Below are the code and all the weights of a small trained network. Each question names an input and a class and asks about switching units off, where a switched-off unit gives its printed mean instead of its output.

import numpy as np


def w(rows, s, z=0):
    codes = np.array(rows[::2]) - 128.0
    scale = np.full(codes.shape[1], s)
    scale[-1] = z or s
    return codes * scale


def norm(h):
    return h / np.sqrt((h * h).mean(-1, keepdims=True) + 1e-5)


def f(y):
    return y / 2 * (1 + np.tanh(0.7978845608 * (y + 0.044715 * y**3)))


def log_softmax(a):
    a = a - a.max(-1, keepdims=True)
    return a - np.log(np.exp(a).sum(-1, keepdims=True))


def net(x, mask):
    res = np.array(x, float).reshape(1, 8) / 4 @ E
    u = 0
    for l in range(2):
        y = f(norm(res) @ A[l][:, :-1].T + A[l][:, -1])
        res = res + np.where(mask[u : u + 12], y, B[l][:, -1]) @ B[l][:, :-1]
        u += 12
    return log_softmax(norm(res)[-1] @ U[:, :-1].T + U[:, -1])


A, B = {}, {}
E = w([
[128,132,126,129,127,125,124,128,132,128],'x0',
[131,131,127,129,128,128,126,126,130,126],'x1',
[81,112,74,111,178,169,181,191,243,25],'x2',
[97,117,111,114,5,206,95,100,125,89],'x3',
[129,250,201,108,138,196,95,203,144,165],'x4',
[130,129,126,127,125,126,131,129,129,129],'x5',
[131,131,124,124,127,130,133,128,128,131],'x6',
[124,127,130,129,128,127,127,128,130,127],'x7',
],0.013)
A[0] = w([
[123,133,117,136,106,143,132,125,127,129,97],'0.n0',
[156,133,138,150,143,73,95,133,68,203,70],'0.n1',
[104,158,122,121,177,187,127,157,132,128,18],'0.n2',
[141,234,233,62,100,146,90,172,116,198,77],'0.n3',
[152,92,143,145,139,49,121,66,58,174,92],'0.n4',
[90,66,70,55,165,114,167,136,183,49,92],'0.n5',
[122,123,145,190,70,66,153,99,127,117,66],'0.n6',
[149,140,154,123,239,26,153,167,130,158,253],'0.n7',
[145,116,161,119,2,176,91,45,101,144,69],'0.n8',
[122,204,143,115,160,192,150,185,175,109,31],'0.n9',
[145,164,95,122,160,151,108,155,157,125,26],'0.n10',
[102,147,117,115,144,100,96,99,140,117,132],'0.n11',
],0.0076,0.0069)
B[0] = w([
[140,122,97,104,121,137,135,117,132,141,123],'0.n0',
[118,177,160,115,107,164,175,32,144,51,169],'0.n1',
[133,115,156,94,108,89,139,145,125,120,132],'0.n2',
[151,177,87,234,181,217,132,89,98,142,215],'0.n3',
[193,120,149,19,92,120,155,61,214,122,187],'0.n4',
[146,176,70,236,143,139,117,89,84,170,194],'0.n5',
[107,136,160,91,143,119,116,160,116,143,133],'0.n6',
[178,99,132,149,166,58,149,128,165,184,248],'0.n7',
[70,76,48,120,161,54,53,255,50,129,192],'0.n8',
[116,39,190,46,120,64,97,143,131,116,169],'0.n9',
[111,111,162,112,127,113,130,155,133,120,126],'0.n10',
[135,106,122,121,130,139,157,142,120,158,130],'0.n11',
],0.0081,0.011)
A[1] = w([
[123,131,140,122,44,149,94,97,97,127,123],'1.n0',
[92,165,161,132,95,153,109,133,86,126,4],'1.n1',
[107,111,101,154,46,155,144,80,129,88,3],'1.n2',
[67,116,95,123,86,176,107,144,136,63,103],'1.n3',
[180,133,150,115,153,130,138,81,118,135,90],'1.n4',
[137,139,159,121,142,104,112,139,127,148,121],'1.n5',
[94,136,153,66,71,168,131,144,171,101,37],'1.n6',
[156,147,188,101,124,111,163,66,141,149,26],'1.n7',
[119,147,169,92,141,160,128,202,188,114,100],'1.n8',
[136,148,181,99,174,90,144,183,153,152,77],'1.n9',
[129,93,139,9,92,48,120,101,116,135,105],'1.n10',
[105,170,153,99,87,187,89,147,116,105,80],'1.n11',
],0.013,0.0045)
B[1] = w([
[109,89,56,178,244,114,117,251,110,94,222],'1.n0',
[176,91,70,122,73,168,97,145,175,136,169],'1.n1',
[28,217,135,73,106,195,136,165,83,71,172],'1.n2',
[142,167,193,102,100,154,197,15,169,156,241],'1.n3',
[112,164,163,142,103,156,163,98,194,119,208],'1.n4',
[73,137,111,126,107,195,170,94,128,73,167],'1.n5',
[229,83,156,126,123,52,191,69,169,187,166],'1.n6',
[179,163,192,88,101,241,134,64,143,144,202],'1.n7',
[122,73,226,27,139,36,142,148,127,111,219],'1.n8',
[6,144,153,101,79,180,74,148,50,30,231],'1.n9',
[115,71,146,51,55,47,133,185,136,98,254],'1.n10',
[254,47,103,106,56,138,121,107,220,183,214],'1.n11',
],0.0084,0.0064)
U = w([
[202,75,190,46,80,87,175,73,203,135,251],'0',
[144,99,54,254,215,54,177,124,177,118,61],'1',
[162,250,209,197,204,182,138,65,99,174,105],'2',
[21,115,204,84,194,93,122,230,129,56,115],'3',
[70,54,62,69,73,49,78,191,45,101,67],'4',
[41,151,54,150,80,239,174,68,139,66,135],'5',
[181,131,54,168,84,230,30,184,77,192,90],'6',
],0.015,0.0028)

Each question gives the input, the list of numbers given to net, and the class t.
The units are the neurons (one row each of A and B). Each row of codes is followed by its name. A weight is (code - 128) times the scale printed after its matrix; where a second scale follows, it is the last column's (A, B and U).
mask holds one flag per neuron, layer by layer. A switched-off neuron (its flag False) gives its mean, the last column of its row in B, instead of its output. The means were averaged over made-up inputs and are rounded, as every weight is.
A unit's drop is (log p(t) with every unit on - log p(t) with that unit switched off) / (log p(t) with every unit on - log p(t) with every unit switched off).
The circuit of an input: a set's keep is (log p(t) with only the set's units on - log p(t) with every unit switched off) / (log p(t) with every unit on - log p(t) with every unit switched off). Starting from the 12 units with the biggest drops (on a tie, the unit counted first), units are removed one at a time, each time the one whose removal leaves the highest keep (on an exact tie, the one counted first), for as long as the keep stays at least 0.8.
circuit, biggest first: the units of the circuit, biggest drop first
most important unit: the unit with the biggest drop
top k neurons: the k neurons with the biggest drops, biggest first
k most important neurons of layer l: the k neurons of layer l with the biggest drops, biggest first
drop when u is switched off: that unit's drop, to one decimal
input [8,-5,-5,2,0,1,-8,-6], class 4: circuit, biggest first => (0.n8)
input [2,-6,4,1,7,0,-2,3], class 0: 2 most important neurons of layer 0 => (0.n7, 0.n8)
input [-4,7,0,-6,-8,-1,8,5], class 0: top 4 neurons => (0.n4, 0.n3, 0.n8, 1.n0)
input [5,6,0,2,-6,4,4,7], class 4: 2 most important neurons of layer 0 => (0.n3, 0.n1)
input [2,5,1,-1,5,-5,7,-3], class 3: 2 most important neurons of layer 0 => (0.n9, 0.n5)
input [4,-8,6,2,-7,7,-5,5], class 5: circuit, biggest first => (0.n7, 1.n2)
input [-4,1,2,-1,8,-7,3,-8], class 3: top 2 neurons => (0.n9, 1.n8)
input [-6,-6,0,-6,1,1,8,2], class 2: top 2 neurons => (0.n8, 0.n9)
input [-5,8,-5,1,-5,-2,-7,2], class 4: top 2 neurons => (0.n8, 0.n7)
input [2,2,8,0,-2,-7,7,-2], class 1: top 2 neurons => (0.n5, 1.n9)
input [-5,2,1,0,-5,-5,3,-7], class 1: 2 most important neurons of layer 1 => (1.n9, 1.n7)
input [0,1,4,1,8,-8,-7,-8], class 0: top 2 neurons => (1.n11, 0.n7)
input [4,2,1,3,-8,-7,1,7], class 5: top 4 neurons => (0.n7, 1.n2, 0.n5, 0.n9)
input [-6,1,3,5,1,6,-8,-7], class 0: top 3 neurons => (0.n3, 1.n6, 1.n11)
input [-7,0,2,-4,1,8,-1,-6], class 3: circuit, biggest first => (1.n9)
input [1,0,-8,1,3,1,-3,1], class 6: top 2 neurons => (0.n8, 0.n7)
input [6,-2,3,3,-7,5,-1,7], class 5: top 2 neurons => (1.n2, 0.n7)
input [4,-5,2,2,0,-6,-1,-2], class 5: 2 most important neurons of layer 0 => (0.n5, 0.n7)
input [-2,-3,-4,1,6,2,-2,-2], class 6: top 3 neurons => (0.n7, 1.n3, 1.n1)
input [4,2,-2,8,1,-7,-7,-6], class 6: most important unit => 0.n9
input [-6,1,-3,5,0,2,-4,-7], class 4: drop when 0.n3 is switched off => 0.1
input [0,4,4,-1,0,-1,-2,5], class 1: drop when 0.n5 is switched off => 4.4
